-31.4  -47.6  -54.2   53.3  -22.8   53.6  -52.8  -53.9  -32.2   54.0  -54.8   54.1
 -9.1  -50.3  -53.0   53.8    4.6   53.2  -52.1  -52.0   -6.4   53.3  -56.6   54.5
 53.2  -28.7   52.8  -43.3   53.6  -52.9   51.6   54.4   54.1   13.5   52.8  -56.3
-52.5   52.6   52.8  -55.6  -52.7  -51.2   19.6  -19.4  -54.3  -53.1   50.8  -47.0
 51.8   46.1   53.9  -51.8   50.6  -56.8   55.8   53.8   53.8  -55.5   56.1  -53.1
-51.4   51.7   49.7  -53.2  -54.1  -48.7   16.9  -26.2  -54.0  -54.0   48.2  -43.3
-52.7   50.9   54.6  -55.5  -51.7  -52.7   26.4   -5.5  -53.5  -51.7   53.3  -49.6
 38.3  -15.4  -23.2   22.8   33.8   37.1   -0.3  -17.9   39.3   13.1  -19.5    5.6
-49.6   51.8   54.8  -56.5  -52.9  -53.8   29.6   -5.0  -52.5  -52.2   52.8  -49.2
-50.6   52.1   53.3  -54.4  -52.7  -54.1   31.9   -0.2  -54.5  -53.5   55.1  -50.9
 51.1   10.6   55.3  -54.5   54.0  -53.1   51.8   53.6   54.5  -47.4   54.1  -55.3
-38.9   54.8   55.0  -55.9  -37.3  -54.8   48.3   26.0  -43.0  -51.8   55.2  -53.5
 40.8  -49.2  -54.6   54.6   45.3   55.0  -52.1  -50.0   39.4   53.7  -52.8   52.7
-48.4   55.4   46.9  -53.0  -52.5  -43.1   28.3   -5.9  -55.3  -52.7   42.7  -33.5
Rows and columns are numbered from 1.
Report the entry directly above the smallest entry.
Answer: -51.2
The entry just right of the smallest entry: 55.8
The entry just left of -55.6 -> 52.8
The entry at row 1, column 2 is -47.6
The entry just left of -19.4: 19.6
The entry in the bottom-right corner is -33.5
Report the top entry of the column that holds the largest entry.
Answer: -54.8
The entry just left of the largest entry: -55.5
The entry at row 3, column 1 -> 53.2
Report the entry in the bottom-left corner.
Answer: -48.4
Report the entry in row 1 and column 1.
Answer: -31.4
The entry directly above the largest entry is 50.8
The entry in row 2 and column 1 is -9.1
The bottom entry of the column that holds the largest entry is 42.7
The entry just left of 31.9 is -54.1
Report the entry directly below the largest entry.
Answer: 48.2
The entry in row 1 and column 3: -54.2
Report the entry directly below -53.2.
Answer: -55.5
Report the top entry of the column that holds the smallest entry.
Answer: 53.6
The entry just left of 4.6 -> 53.8
Report the entry just right of -53.9.
Answer: -32.2
The entry directly below -38.9 is 40.8
Report the entry just left of the smallest entry.
Answer: 50.6
Report the entry at row 3, column 3.
Answer: 52.8
The entry just right of 16.9: -26.2
The top-right entry: 54.1
Report the entry just right of -50.3.
Answer: -53.0
Report the entry directly below the smallest entry.
Answer: -48.7
Report the entry in row 3 and column 2.
Answer: -28.7
Report the bottom entry of the column that holds the smallest entry.
Answer: -43.1

Read these off the table that follows.
1) Which number is the last entry of the largest entry's row?
2) Which number is the smallest entry in the last column?
3) Which number is the fifth entry, reading row by row?
4) Which number is the first entry on the diagonal from the top-right corner?
5) Which number is the entry directly below 46.8?
6) Which number is the 2nd smallest entry?
7) Which number is the entry just left of -22.1?
8) Which number is the entry directly below the smallest entry?
[[ 40.5 -11.6 -34.7 -27.8  25.8  32.4  35.4]
 [  0.7 -23.1  -9.9   9.5 -22.1  -8.5 -73.9]
 [ 42.6 -14.9 -10.1 -15.5   8.3  13.5  64.2]
 [ 46.8 -21.8   9.8  -9.9  -2.0 -16.4 -60.1]
 [-14.8  12.5  65.1  11.4  39.4 -19.4   7.7]]
1) 7.7
2) -73.9
3) 25.8
4) 35.4
5) -14.8
6) -60.1
7) 9.5
8) 64.2

A =
[[  1.8   0.1  -0.5   9.8  -0.5   1.7  -1.4  -1.4]
 [-24.5  12.2  -8.8 -14.9   2.5 -24.2  15.6  -0.9]
 [ 41.5 -18.8  14.9  16.3  -2.4  41.7 -26.3   1.7]
 [  1.4  -2.2  -4.2  -2.7  -4.6  -2.8  -0.9  -4.4]
 [  3.7   5.8  16.0  -1.8  16.4  15.6  11.9   5.2]
 [-10.4  -1.3 -10.1  43.3  -8.5  -1.2 -34.7  10.1]
 [-15.6  -3.3 -14.1  69.2 -12.6  -4.0 -44.7  15.1]
 [ -5.1  -0.5  -4.6  15.0  -4.1  -4.4 -12.8   6.3]
 [  3.5   8.8  24.1   1.6  20.8  19.1  15.3   9.3]
 [  3.8  -0.4   2.3   1.3   2.0   1.2   7.3  -0.6]
 [  2.5  -3.5  -0.6   6.5  -2.2   2.4   2.4   1.3]
 [ -3.0  -0.9  -4.0  23.8  -3.1  -0.2 -15.6   3.6]]
Indices start at 1.
The entry directly below the largest entry: 15.0
The entry at row 1, column 1 is 1.8
The maximum: 69.2
Report the bottom-left entry.
A: -3.0
The entry directly above -4.2 is 14.9
Report the entry just right of the largest entry.
A: -12.6
The entry directly above -10.1: 16.0
The entry in row 3 and column 1 is 41.5
The entry directly above 11.9 is -0.9
Report the minimum.
A: -44.7
The entry directly above -2.4 -> 2.5
The entry in the top-right corner -> -1.4
Report the entry at row 2, column 2.
A: 12.2
The entry just right of -1.3: -10.1
Report the bottom-right entry.
A: 3.6
The entry directly below the smallest entry: -12.8
The entry at row 2, column 1 -> -24.5
The entry just left of 15.3 is 19.1
The entry directly above 7.3: 15.3
Report the entry in row 1 and column 2.
A: 0.1
The entry just left of -0.4: 3.8
Report the entry just left of the largest entry.
A: -14.1
Report the entry at row 1, column 3.
A: -0.5
The entry just left of the smallest entry -> -4.0
The bottom entry of the column that holds the smallest entry is -15.6
Report the top entry of the column that holds the largest entry.
A: 9.8
Report the entry just right of 12.2.
A: -8.8
Report the entry directly above -10.4.
A: 3.7
The entry just left of -2.4 -> 16.3
Report the entry directly above -12.6.
A: -8.5

grid = [-63.8 -19.4   4.9  31.7   9.8]
The entry just right of 31.7 -> 9.8
The centre entry: 4.9

Read these off the matrix that follows.
1) The entry just left of the largest entry?
2) The minimum?
((156, 104, 162, 184, 89, 145, 179, 128, 107, 114, 164, 98, 102), (98, 163, 93, 60, 170, 108, 76, 130, 156, 132, 88, 155, 150), (154, 106, 160, 180, 90, 144, 177, 127, 107, 113, 161, 98, 102), (154, 73, 151, 212, 94, 151, 170, 125, 98, 160, 165, 129, 133), (149, 112, 156, 168, 93, 139, 171, 126, 111, 107, 155, 96, 100), (154, 73, 151, 212, 93, 151, 171, 125, 98, 159, 166, 128, 132), (96, 174, 95, 48, 169, 104, 76, 130, 158, 116, 85, 145, 139), (94, 180, 96, 38, 166, 100, 75, 129, 157, 102, 83, 135, 129), (94, 168, 92, 50, 167, 102, 74, 128, 155, 118, 84, 146, 140), (102, 114, 99, 93, 123, 105, 91, 110, 116, 120, 100, 122, 121), (149, 111, 156, 168, 92, 139, 171, 126, 111, 107, 155, 96, 99), (154, 74, 151, 213, 95, 152, 171, 126, 99, 161, 166, 130, 134), (103, 117, 102, 94, 122, 106, 94, 110, 116, 116, 101, 119, 118), (102, 184, 105, 45, 165, 105, 85, 132, 159, 99, 90, 131, 126), (95, 165, 91, 52, 167, 103, 74, 127, 154, 122, 85, 148, 143))
1) 151
2) 38
